Below are the code and all the weights of a small trained network. Each question names an input and a class and asks about switching units off, where a switched-off unit gives its printed mean instead of its output.

import numpy as np


def w(rows, s, z=0):
    codes = np.array(rows[::2]) - 128.0
    scale = np.full(codes.shape[1], s)
    scale[-1] = z or s
    return codes * scale


def norm(h):
    return h / np.sqrt((h * h).mean(-1, keepdims=True) + 1e-5)


def f(y):
    return np.maximum(y, 0)


def log_softmax(a):
    a = a - a.max(-1, keepdims=True)
    return a - np.log(np.exp(a).sum(-1, keepdims=True))


def net(x, mask):
    res = np.array(x, float).reshape(1, 5) / 4 @ E
    u = 0
    for l in range(4):
        y = f(norm(res) @ A[l][:, :-1].T + A[l][:, -1])
        res = res + np.where(mask[u : u + 4], y, B[l][:, -1]) @ B[l][:, :-1]
        u += 4
    return log_softmax(norm(res)[-1] @ U[:, :-1].T + U[:, -1])


A, B = {}, {}
E = w([
[203,229,164,80,134,168,118],'x0',
[80,153,129,170,113,221,201],'x1',
[176,220,78,164,44,146,129],'x2',
[208,142,139,187,173,116,116],'x3',
[174,88,1,46,152,172,114],'x4',
],0.0085)
A[0] = w([
[2,81,77,91,118,236,106,31],'0.n0',
[47,138,204,153,220,69,125,101],'0.n1',
[35,145,52,171,62,103,153,79],'0.n2',
[193,34,82,118,127,16,139,4],'0.n3',
],0.0069,0.0035)
B[0] = w([
[207,149,172,148,182,213,183,241],'0.n0',
[59,113,185,180,59,132,144,255],'0.n1',
[49,42,65,253,125,122,94,244],'0.n2',
[93,150,83,155,193,53,28,213],'0.n3',
],0.0069,0.0037)
A[1] = w([
[131,62,185,56,185,64,164,44],'1.n0',
[54,35,64,40,122,216,149,101],'1.n1',
[246,157,253,78,172,86,155,70],'1.n2',
[154,91,101,90,230,46,85,2],'1.n3',
],0.0055,0.0034)
B[1] = w([
[107,161,127,224,134,77,111,174],'1.n0',
[254,216,116,185,179,125,228,251],'1.n1',
[90,19,153,111,70,212,153,221],'1.n2',
[198,142,186,102,184,96,57,207],'1.n3',
],0.0086,0.0027)
A[2] = w([
[104,92,62,59,122,37,74,134],'2.n0',
[140,153,59,85,94,200,146,31],'2.n1',
[195,190,102,61,112,181,154,2],'2.n2',
[217,129,128,98,122,255,183,141],'2.n3',
],0.0081,0.0033)
B[2] = w([
[178,200,138,123,250,25,207,190],'2.n0',
[162,90,206,185,58,129,233,172],'2.n1',
[100,116,102,106,130,255,193,185],'2.n2',
[212,159,133,165,183,212,115,253],'2.n3',
],0.0077,0.0062)
A[3] = w([
[115,91,74,76,178,193,196,175],'3.n0',
[119,106,208,68,135,149,128,120],'3.n1',
[56,109,224,121,138,127,155,3],'3.n2',
[49,83,53,148,92,72,254,148],'3.n3',
],0.009,0.0027)
B[3] = w([
[161,247,245,133,169,171,136,247],'3.n0',
[75,140,67,222,66,121,96,179],'3.n1',
[123,48,40,157,117,136,137,227],'3.n2',
[118,106,223,165,132,161,101,254],'3.n3',
],0.012,0.0045)
U = w([
[149,163,98,90,16,123,51,45],'0',
[212,189,172,159,127,212,174,193],'1',
[95,101,50,30,83,124,168,1],'2',
[29,50,191,236,67,129,128,149],'3',
[183,125,113,90,193,3,53,127],'4',
],0.013,0.0064)

Each question gives the input, the list of numbers given to net, and the class t.
The units are the neurons (one row each of A and B). Each row of codes is followed by its name. A weight is (code - 128) times the scale printed after its matrix; where a second scale follows, it is the last column's (A, B and U).
mask holds one flag per neuron, layer by layer. A switched-off neuron (its flag False) gives its mean, the last column of its row in B, instead of its output. The means were averaged over made-up inputs and are rounded, as every weight is.
A unit's drop is (log p(t) with every unit on - log p(t) with that unit switched off) / (log p(t) with every unit on - log p(t) with every unit switched off).
The circuit of an input: a set's keep is (log p(t) with only the set's units on - log p(t) with every unit switched off) / (log p(t) with every unit on - log p(t) with every unit switched off). Starting from the 12 units with the biggest drops (on a tie, the unit counted first), units are removed one at a time, each time the one whose removal leaves the highest keep (on an exact tie, the one counted first), for as long as the keep stays at least 0.8.
circuit, biggest first: the units of the circuit, biggest drop first
unit that matters most: the unit with the biggest drop
k most important neurons: the k neurons with the biggest drops, biggest first
k most important neurons of layer l: the k neurons of layer l with the biggest drops, biggest first
drop of u: that unit's drop, to one decimal
input [6,-4,-1,1,-2], class 3: circuit, biggest first : [3.n1; 1.n2]
input [8,-8,-2,8,1], class 4: unit that matters most : 0.n0
input [-2,6,6,5,-7], class 3: circuit, biggest first : [2.n3; 3.n0; 1.n1]
input [2,7,7,-5,-4], class 3: circuit, biggest first : [0.n2; 3.n0]
input [8,-5,-8,6,0], class 3: circuit, biggest first : [1.n2; 3.n1; 1.n1]
input [6,-7,1,8,3], class 4: circuit, biggest first : [0.n0; 3.n0]
input [-8,-4,-6,-7,4], class 1: 2 most important neurons of layer 3 : [3.n0; 3.n3]
input [-1,-4,8,-5,2], class 3: 2 most important neurons : [2.n3; 0.n2]
input [-5,-4,-5,-6,2], class 4: 2 most important neurons : [0.n3; 1.n3]
input [-6,1,0,-2,3], class 1: 2 most important neurons : [0.n0; 1.n1]
input [0,-6,-5,7,-4], class 3: 3 most important neurons : [0.n1; 1.n2; 0.n2]
input [3,-7,6,1,2], class 4: 2 most important neurons of layer 2 : [2.n0; 2.n3]
input [1,-4,2,6,7], class 4: 2 most important neurons of layer 0 : [0.n3; 0.n0]
input [-7,4,-7,-2,4], class 1: most important neuron : [1.n1]
input [-6,0,8,-8,8], class 1: drop of 3.n2 : 0.0
input [5,-4,-8,1,2], class 4: drop of 1.n3 : 0.2
